(in the rows, 128 means zero)
Known rows:
fiste: [126 118 129 132 136 147 128  99 127 152 117 141 115 114 126 143 124 119
 134 121 129 148 123 120 130 133 150 132 132 115 155 118 124 117]
drevun: [124 114 129 129 145 132 124 105 119 148 112 142 103 118 124 138 126 132
 137 107 138 157 127 118 129 135 145 135 129 110 159 115 128 125]
pleru: [125 123 129 132 145 144 126 105 126 155 112 143 107 120 120 135 124 135
 135 116 139 155 122 119 128 135 147 139 130 116 158 118 125 119]
bulim: [126 123 130 132 145 145 124 106 124 157 112 141 108 120 120 134 120 134
 135 114 137 153 122 121 130 134 146 141 129 115 156 117 125 118]
skosur: [126 121 131 132 145 145 122 107 122 157 112 141 110 121 120 134 121 140
 135 115 137 154 121 121 131 134 146 141 128 114 156 117 125 118]
fike: [125 111 132 129 146 133 122 105 116 147 112 142 102 116 124 136 122 126
 138 106 135 158 127 121 128 136 145 135 128 107 158 115 126 126]
dizer: [116 134 117 127 156 133 130 110 136 165 108 145  80 128 116 141 144 143
 138 103 155 159 129 101 125 137 143 141 135 122 167 114 132 117]
nimetrul: [121 130 117 130 145 141 132 107 142 157 113 141 104 126 120 147 142 159
 134 120 145 154 121 104 126 134 148 135 132 127 163 122 128 113]
skosu: [119 132 130 132 145 121 125 109 123 154 105 147 105 122 118 139 132 152
 143 130 152 146 124  98 133 131 142 142 127  98 162 109 123 121]
stutror: [126 124 134 131 139 141 129 106 123 157 114 137 111 112 122 135 116 135
 135 113 128 153 123 123 129 134 148 138 126 106 156 114 121 115]
susti: [126 127 129 134 142 143 129 103 124 154 111 141 107 121 120 132 121 130
 133 123 135 150 123 124 129 135 147 143 131 114 156 118 122 118]
rutin: [136 169 123 143 147 130 129  90 136 113 114 137 109 148 112 121 140 165
 128 156 141 143 117 123 134 127 147 142 123 137 160 142 100 124]
gradris: [123 117 121 126 146 131 133 107 129 151 116 135  95 118 124 143 136 152
 135  99 134 166 128 115 121 139 148 129 129 122 164 120 131 120]
zonok: [125 122 126 129 147 148 129 109 130 162 115 139  96 118 120 137 125 134
 133  98 134 161 125 122 124 139 148 136 130 121 161 120 128 115]
dreklin: [125 123 129 132 144 143 125 106 126 154 112 142 108 121 120 136 125 139
 135 118 138 153 122 118 130 134 147 140 130 115 157 118 124 119]
kenar: [123 158 132 133 137 150 118  84 113 127 121 128 160 114 123 164 166 123
 148 126 134 165 125 123 132 152 157 112 116 171 143 110 159 115]
daflir: [125 122 128 132 145 143 125 105 127 153 112 142 107 121 120 136 125 137
 135 119 138 152 121 119 130 134 147 140 129 115 157 119 125 118]
stedi: [125  99 127 127 154 136 110 111 114 148 114 137 108 129 124 135 127 155
 138 102 144 163 121 119 133 134 140 137 126 122 156 116 132 128]
gagu: [135  40 115 127 167 129 142 127 175 140 109 151 140 119 108 151 101  89
 132 126  98 145 107 143 149 137 163 145 132 144 164 114 136 144]
teklovu: [121 130 129 134 133 128 125 107 135 153 110 143 135 118 124 153 133 169
 141 148 145 137 113  93 138 125 146 138 124 104 157 111 121 111]
braku: [125 124 129 132 145 143 126 106 126 155 111 142 108 121 120 134 125 137
 135 119 139 152 121 118 130 134 147 140 129 115 157 118 125 118]

Facts:
{bezik,botruta,debas,drebur,klobrur,magron,rutin} Φ lavis
{bitroflu} Φ fike
{boplek,draro,flidri} Φ grepur
{braku,nimetrul,skedun} Φ kluplol
{brama,grorum,lodruk,mastulo,radre,tredin} Φ gegrin
{brebazir,nibren} Φ mastu
{bredrafla,noplol,teklam} Φ fliplir
{bulim,driplak,lozur,roste} Φ dizer
{daflir,grezo,kegek} Φ stople
{desu,padidre,ploflil} Φ feri
{didar,somu,zonok} Φ trepam
{dobril,poplapes,rigus,susti} Φ saton
{dreklin,droklom,flaris} Φ skubrafan
{dripo,stuzon,taklen,teklovu} Φ kugu
{drozil,fikelim,fiste,tropluk} Φ brupla
{fisku,nastu} Φ ludiskir
{fleflabur,plufis,rikle} Φ drevun
{gagu,seplenom} Φ keski
{geklen,gruzok,rigren,stutror} Φ kledru
{grabrom,kluto,nuflor,skosur} Φ gizaru
{greru,stekle,trolem} Φ skuvos
{gresetu} Φ bopus
{guskan,ligrel,nuto,trapo,truplos} Φ nusol
{kenar,skabro} Φ todrim
{klinel,lagris,ribodi,skuru} Φ stedi
{klobem,pluplos,stapos,tugritak} Φ zikar
{muplam,pleru} Φ skosu
{rabamir} Φ gradris
{skibror} Φ lufus
brama Λ: skuvos
debas Λ: skosu
desu Λ: skuvos
dobril Λ: tropluk
driplak Λ: todrim
dripo Λ: dizer
fiste Λ: kugu
flaris Λ: lavis
flidri Λ: trolem
gagu Λ: gresetu
geklen Λ: truplos
grabrom Λ: fliplir
greru Λ: ludiskir
grezo Λ: truplos
grorum Λ: feri
kenar Λ: fliplir
klobem Λ: teklam
magron Λ: mastu
nastu Λ: rigren
nibren Λ: lufus
plufis Λ: bezik
radre Λ: saton
rigren Λ: bopus
roste Λ: brama
skedun Λ: skibror
taklen Λ: nusol
tredin Λ: teklam
truplos Λ: gresetu
boplek ξ [trapo,guskan]
bopus ξ [klinel,radre]
botruta ξ [guskan]
bredrafla ξ [pleru,guskan]
bulim ξ [pleru]
debas ξ [pleru,guskan]
didar ξ [dizer]
dizer ξ [fleflabur]
drebur ξ [klobrur]
drevun ξ [guskan,skuru]
droklom ξ [saton]
drozil ξ [fleflabur]
fike ξ [skuru]
fiste ξ [drevun]
fleflabur ξ [guskan]
flidri ξ [klobem,gizaru]
fliplir ξ [botruta]
gizaru ξ [bredrafla]
gradris ξ [ligrel,zonok]
grorum ξ [guskan]
gruzok ξ [skuru]
kegek ξ [stutror]
kenar ξ [rikle]
klinel ξ [fleflabur,drevun,guskan]
klobem ξ [grorum]
ligrel ξ [pleru,fleflabur]
ludiskir ξ [gruzok]
mastulo ξ [fliplir,guskan]
nastu ξ [fleflabur]
nimetrul ξ [dizer,guskan]
nuflor ξ [bopus]
padidre ξ [susti,drevun]
pleru ξ [drevun,guskan]
plufis ξ [pleru,botruta,fleflabur,drevun]
pluplos ξ [saton,guskan]
radre ξ [klinel,fiste,gruzok,guskan,skuru]
ribodi ξ [fiste,trepam]
rigus ξ [trepam]
rikle ξ [klinel,drevun,guskan]
rutin ξ [grorum]
saton ξ [klinel]
skedun ξ [bopus]
skosu ξ [droklom,boplek,guskan]
skosur ξ [bredrafla,tugritak,fike,guskan,bulim]
skuru ξ [guskan]
stutror ξ [klinel,skuru]
susti ξ [bredrafla]
teklovu ξ [saton]
trepam ξ [skosur,fleflabur,saton]
tugritak ξ [gruzok]
zonok ξ [skedun,fleflabur]

Rows:
No name comes twice in this set of rows, the named rows included.
[116 130 102 127 152 146 136 109 163 164 114 145  90 132 118 158 163 162
 132 112 157 157 122  89 123 136 149 132 138 147 169 126 136 108] -> didar
[120 135 133 131 144 124 125 109 121 157 105 145 103 117 119 138 126 139
 142 125 146 146 126 105 132 132 143 143 126  95 161 106 123 118] -> saton
[131  76 120 130 176 113 152 140 174 160  95 151 119 120  91 133  94 109
 136 128 107 145 111 139 144 139 160 164 128 125 170 105 130 136] -> gresetu
[123 121 133 134 142 140 118 106 127 155 109 151 120 119 121 144 127 130
 140 131 148 142 117 103 137 129 145 141 129 106 156 113 123 119] -> droklom
[130  25 123 127 124 166 119 108 134 129 144 144 105 114 149 143 116 165
 120 144 143 139 113 109 145 128 148 117 152  79 165 145  93 139] -> tredin
[134  42 114 127 164 128 145 126 179 141 108 149 141 118 107 153  99  82
 132 129  94 143 107 145 149 137 164 146 134 145 163 112 136 141] -> geklen
[126 124 127 127 143 142 133 111 126 160 120 125 103 116 122 134 122 170
 132  93 120 171 125 131 119 140 150 130 124 122 160 120 127 110] -> nuflor
[133 141 135 137 151 144 117 104 137 141 116 151 105 125 116 136 130 117
 139 103 141 155 119 109 133 131 147 132 123 116 162 122 105 116] -> botruta
[130 152 136 135 155 127 122 107 128 142 112 147  90 125 114 129 130 128
 142 101 145 158 127 107 129 133 143 135 121 105 166 116 105 119] -> lavis
[133 136 131 135 145 143 119 100 141 132 124 144 116 125 122 144 138 136
 137 110 134 156 117 106 132 130 149 122 122 124 161 128 107 115] -> debas

Now the same nodes, written a new way:
Known rows:
gizaru: [137 146 128 130 119 133 131 112 120 123 129 134 111 137 126 129 134 115
 135 137 125 126 127 104 139 130 147 115 122 106 141 134 131 116 135 140
 120 107 131 112 101 137 126 152 133 153 105 179 159]
nuto: [109 131 115 113 129 127 139 133 132 148 136 129 136 125 127 121 127 131
 140 125 131 132 132 134 134 139 122 130 131 136 139 127 121 129 134 130
 130 134 127 130 139 139 131 142 127 132 139 116 109]
kugu: [120 133 124 110 115 137 128 133 114 140 127 128 126 143 137 134 118 113
 116 131 137 124 127 136 116 130 121 124 138 131 147 133 114 129 121 128
 126 138 122 113 125 133 126 104 135 118 147 157 129]
plufis: [148 133 135 144 148 129 132 123 116 109 122 146 122 122 115 118 137 137
 114 131 124 116 124 126 149 128 134 132 115 135 123 124 133 121 137 119
 127 117 129 146 136 117 130 122 131 131 102 110 134]
didar: [134 135 124 138 147 128 127 124 125 121 127 141 129 122 124 126 127 127
 115 128 127 125 128 124 137 129 135 123 125 133 121 128 126 125 128 123
 128 119 130 130 126 122 130 127 128 134 118 128 138]
ribodi: [128 134 125 143 145 124 130 124 126 120 129 142 129 116 127 128 130 124
 104 126 127 128 127 116 138 129 135 117 125 136 121 131 123 126 124 128
 128 120 130 124 124 126 133 131 125 139 118 135 136]
fiste: [107 123 137 147 141 129 136 125 134 108 120 139 133 120 122 122 131 137
 134 129 130 119 128 116 127 126 132 136 118 125 121 124 136 126 136 123
 137 117 135 134 125 116 128 135 128 140 108 117 142]
skibror: [123 134 117 116 129 137 128 134 129 144 130 133 137 135 132 131 122 120
 132 125 141 128 136 146 123 129 124 121 138 132 129 130 120 127 120 126
 126 131 124 121 127 132 131 117 133 117 142 135 122]
drevun: [164 116 135 139 117 145 135 140 103  93 115 132 132 134 139 127 145 139
 151 131 128 112 116 108  92 121 129 147 118 117 138 112 129 140 128 138
 143 126 138 121 141  99 125  99 132 124 114 143 161]
draro: [106 127 130 123 123 128 131 130 135 140 130 125 131 131 127 129 126 129
 131 125 135 129 133 139 130 129 120 127 134 132 128 131 127 125 127 127
 127 135 124 129 127 134 129 132 131 121 135 123 115]
gegrin: [ 92 127 128 116 113 134 134 145 120 138 119 116 124 142 139 134 118 121
 134 138 121 130 121 139 118 116 125 130 128 111 140 128 123 130 134 124
 118 125 117 126 113 148 126 121 118 143 144 117 123]
stapos: [114 128 131 125 120 127 134 132 128 138 132 128 129 131 130 130 132 128
 118 122 135 130 132 136 132 126 117 122 134 138 128 131 122 126 123 131
 126 139 122 128 136 137 133 133 129 120 135 126 113]
klobem: [123 115 148 160 124 111 183 145 138  98 145 145 113  50 113 157 153 131
 108 117 117 155 117  82 189 133 112 132 107 124 134 125 144 107 158 106
 127 132 128 149  77 130 120 196 119 121 116 221 121]
stuzon: [110 127 131 124 122 126 132 130 132 138 131 127 131 131 129 129 129 127
 124 123 136 130 133 137 132 126 119 124 134 136 127 131 125 126 125 129
 126 137 123 128 132 135 132 133 130 119 134 128 115]
zikar: [113 127 137 117 106 125 136 130 115 134 129 123 119 136 134 132 128 120
 105 130 129 125 123 128 124 127 115 126 131 134 148 134 118 128 125 134
 127 144 120 120 133 137 128 118 130 121 141 145 119]
fike: [ 80 120 135 138 117 140 145 133 118 104 117 144 131 124 132 129 129 115
 132 134 133 112 121 101  96 125 124 138 123 123 135 130 116 137 131 131
 142 121 135 111 134 124 123 113 127 155 114 135 168]
dreklin: [109 128 129 123 123 128 131 130 135 140 130 124 131 132 128 129 126 128
 132 125 135 130 133 139 129 129 121 127 133 131 128 131 127 125 127 126
 126 134 124 129 128 134 130 133 130 121 135 124 115]
teklam: [120 119 121 124 122 135 168 161 136 124 141 147 131  69 119 162 127 113
 135 116 140 149 129 122 162 134 100 137 131 129 132 128 127 115 145  92
 124 143 124 139  83 129 112 149 130  92 147 217 122]
lozur: [106 128 128 122 125 129 127 129 139 139 128 123 133 133 127 129 121 128
 139 127 136 129 135 141 128 128 122 130 134 128 127 131 130 124 128 124
 128 133 126 130 122 130 128 133 133 120 134 125 117]
skabro: [107 127 129 123 124 128 131 130 135 140 130 125 131 131 128 129 126 127
 131 125 135 129 133 138 131 128 120 128 133 131 128 131 127 126 127 127
 127 135 124 129 128 135 130 131 130 122 134 122 115]
ligrel: [165 147 108 127 163 135 131 124 102 124 128 160 123 120 110 111 130 130
 113 134 122 115 125 132 160 142 139 129 119 145 130 125 120 123 140 116
 123 111 130 145 151 123 129 117 132 141 105 101 138]

Rows:
No name comes twice in this set of rows, the named rows included.
[205 127 126 139 136 133 122 131 119 114 128 121 133 132 138 126 147 149
 145 123 124 133 125 124 126 125 142 127 120 119 127 111 143 129 123 140
 131 124 133 130 124 106 136 126 130 110 121 152 130] -> boplek
[146 137 122 136 165 114 114 116 115 114 123 133 121 115 127 127 101 122
  67 144 109 127 116 116 145 136 148 123 120 133 149 132 128 126 128 114
 128 118 129 126 105 115 124 108 123 136 134 149 136] -> trepam
[222 133 127 137 130 144 127 131 106 107 124 135 127 140 129 122 159 147
 161 124 129 120 125 125 127 122 141 130 118 118 121 110 141 126 129 139
 127 117 134 136 137 106 134 121 137 115 100 141 146] -> pleru
[131 133 126 141 139 133 131 127 125 118 126 143 130 124 125 126 134 127
 129 127 131 123 129 118 131 127 134 123 124 128 119 127 126 126 128 129
 129 118 132 126 129 123 131 133 128 139 112 132 145] -> padidre
[117 134 116 115 133 139 122 132 136 145 127 129 140 139 130 130 116 121
 145 127 143 127 139 148 122 129 127 126 140 127 126 130 125 125 123 121
 126 129 127 122 117 128 127 120 136 116 139 137 125] -> tropluk
[187 128 121 141 137 137 126 142 116 116 122 124 132 133 141 128 145 146
 150 127 120 135 122 129 125 116 144 124 119 111 119 111 139 130 127 136
 124 113 129 133 118 117 136 129 121 128 121 130 131] -> mastulo
[ 78 117 130 153 146 130 136 135 137 104 120 146 147 108 133 129 123 125
 117 125 132 121 126 106 105 125 125 132 126 135 116 128 119 139 123 125
 145 122 137 117 132 115 129 124 120 147 119 121 152] -> stutror
[145 137 121 136 171 130 116 122 118 113 118 150 129 121 112 119 108 129
 100 136 125 113 127 140 147 133 137 135 123 142 122 128 128 123 132 101
 126 116 130 146 129 108 123 100 133 125 116 103 139] -> drozil
[ 95 111 136 160 138 132 146 147 130  98 116 135 142 114 140 128 140 141
 136 126 122 126 118 106 104 113 130 134 114 118 114 116 129 138 130 132
 142 114 133 128 130 120 135 133 111 155 115 106 143] -> radre
[187 116 133 148 124 143 135 142 112  97 121 132 140 130 141 126 160 149
 155 118 133 121 122 114 103 118 129 136 119 124 119 108 133 138 121 145
 142 127 137 125 147  99 136 116 130 115 112 139 148] -> skuru
[199 135 116 125 134 139 118 131 105 117 125 125 130 138 144 132 128 130
 130 134 124 127 120 121 114 128 146 126 126 114 150 118 131 133 121 136
 130 122 132 113 110 107 129 103 132 115 135 180 146] -> skosu
[125 135 128 129 133 129 129 122 113 118 123 138 119 129 125 127 119 118
 107 139 122 119 120 117 129 131 135 128 123 124 144 132 123 126 133 123
 128 120 129 123 121 126 123 115 129 140 121 146 148] -> gradris
[ 61 123 177 162 138  99 126  90 142 123 116 108 126 183 136  87 145 172
  97 140 120 105 126 128 118 121 151 122 104 126 148 126 153 121 132 159
 146 114 128 136 151 133 158 155 123 169 100  28  91] -> kenar
[ 92 122 140 127 123 123 134 126 144 135 128 119 129 132 125 127 125 134
 136 127 134 129 133 136 135 127 121 133 128 127 132 130 138 122 134 124
 130 134 126 136 121 133 130 147 131 122 129 117 108] -> driplak

The same nodes again, as new rows of numbers:
Known rows:
kenar: [125 134 139 170 141 120 126  83 114 129 119 151  85 104 112 153 126 114
 118 106 145 122 109 104 110 172 131 135 110 107 152]
trapo: [146 147 126 114 133 122 112 111 152 108 132 126 142 145 135 124 131 133
 136 123 116 107 106 129 140 114 128 132 119 112 143]
rabamir: [139 130 130 122 127 135 125 126 132 125 128 126 128 137 125 128 140 132
 133 133 125 122 129 139 131 119 120 129 118 135 133]
bredrafla: [112 131 123 137 115 110 130 109  87 117 168 143 148 133 139 114 116 144
 105 107 109 140 118  98 136 144 122 131 147 144 100]
skabro: [134 129 128 122 127 138 126 124 127 125 128 127 127 136 126 129 141 132
 134 133 127 121 131 140 132 118 123 130 114 134 135]
flaris: [137 133 143 149 114 145 130  89 122  95 118 133 108 101 116 141 134 140
 129 112 150 117 118 130  90 157 124 118  86 109 149]
skosur: [135 120 118 138 127 121 125 111 105 132 147 139 145 120 130 117 114 130
 121 120 125 144 112 118 133 139 127 121 146 143 103]
tugritak: [127 134 119 154 133 121  93 135 139 145 144 126 127 118 127 128 122 133
 109 115 150 134 132 133 125 125 126 131 143 152 119]
muplam: [139 130 128 122 128 139 127 130 130 124 132 126 128 140 123 133 139 130
 135 129 124 121 129 139 129 119 122 135 116 133 137]
braku: [139 131 128 123 126 136 130 122 132 128 131 128 127 140 127 129 135 133
 131 129 126 120 127 141 126 122 125 136 116 133 133]
ligrel: [106 154 126 117 129 117 116 104 152 140 139 126 144 102 156 139 123 142
 114 145 121 105  97 102 143 119 123 125 145  99  90]
drevun: [115 107 129 139 133  90 141 135 142 125 128  97 124 123 112 129 104 137
 122 105 135 152 153 119 153 153 146 110 164 126 118]
fiste: [118 128 160 125 105 128  81 104 126 105 134 104  98  70 125 116 143 131
  80  89 142 150 142 121  98 144 126 110 114 110 139]
rigus: [124 129 121 129 130 133 121 129 122 146 134 139 120 113 133 126 120 117
 116 128 130 130 115 132 124 124 123 129 137 136 119]
fike: [133 112 121 150 144 109 109 148 158 143 124 103 129 124 115 136 102 130
 132 121 155 152 151 112 125 138 138 116 153 137 121]
kugu: [129 112 121  69 104 155 113 192 150 117 130  87 165 140 144 106 125 141
 127 136 104 155 164 148 129  78 116 104 140 149 110]
gizaru: [136 104 104 134 133 139 120 130 113 129 139 145 154 131 140 133  91 124
 137 135 125 168 106  86 108 142 121 106 145 152 100]
rikle: [124 124 137 130 130 106 146 123 116 133 135 125 120 109 117 106 123 117
 110 107 126 137 128 142 151 134 144 125 155 121 130]
pleru: [113 126 130 133 117 102 142 108 104 123 156 125 140 125 133 116 124 145
 109 114 114 141 131 109 152 146 128 127 154 130 102]
greru: [172 117 173 143 186 162 127 115 103 130  98 117 126 112 109 160 145 123
 149  59 121  48 109 113 103 214 156 186  77 110  85]
drozil: [ 89 143 128 127 121 127 127 138 140 152 143 118 105  99 140 143 136 136
  93 135 129 106 130 129 129 118 119 136 137 110 104]

Rows:
No name comes twice in this set of rows, the named rows included.
[ 92 128 139 119 116 107 169 109 122 143 136 114 115  91 136 131 134 142
 105 137 117 115 135 124 157 134 130 129 159 105  93] -> fleflabur
[129 122 163 133 113 108  86  91 121 108 107 112 111  71  77  95 140 122
 107 105 180 150 141 120 101 159 152 119 142 104 138] -> radre
[107 135 126 127 125 132 130 122 135 159 132 125 114  92 141 140 131 131
 109 151 131 114 116 126 129 117 119 131 140 121  97] -> zonok
[147 123 147 161 147 131 135  68 116 120 111 151  93 119 111 164 145 117
 143 125 141 116 114 111 113 167 126 133  90 116 151] -> grabrom
[130 125 161 134  94 102 124  89  94  96 110 120 120  79 163 104 128 144
  95 106 136 154 137 106 110 172 145 117 100 107 119] -> debas
[106 145 114 173 120  88 126  57 133 127 144 183  47 164 115 167 164  95
 124 189 142 174 130  93 144 107  99 112 115 132 224] -> dobril
[116 134 124 175 122 124 124  93 113 125 137 165  98 111 120 145 118 123
 117 123 146 132  99 107 107 151 120 121 118 121 152] -> flidri
[126 134 115 141 124 134 105 126 104 132 155 152 144 126 136 117 117 131
 111 119 126 140 111 108 115 130 116 124 132 153 106] -> susti
[122 135 136 117 114 133 121 128 118 124 116 139 140 140  98 108 148 131
 143 148 147 114 134 126 117 117 132 143 125 128 132] -> lodruk
[155 101 123 118 198 149 127 217 140 174 116  91 189 145 129 137  98 128
 149  77 107  68 131 123 130 157 163 178 164 149  28] -> ludiskir
[144 133 129 135 119 112 128 133 120 129 105 135 132 141 163 108 136 130
 132 143 130 124 137 137 126 125 136 144  99 136 135] -> klobrur

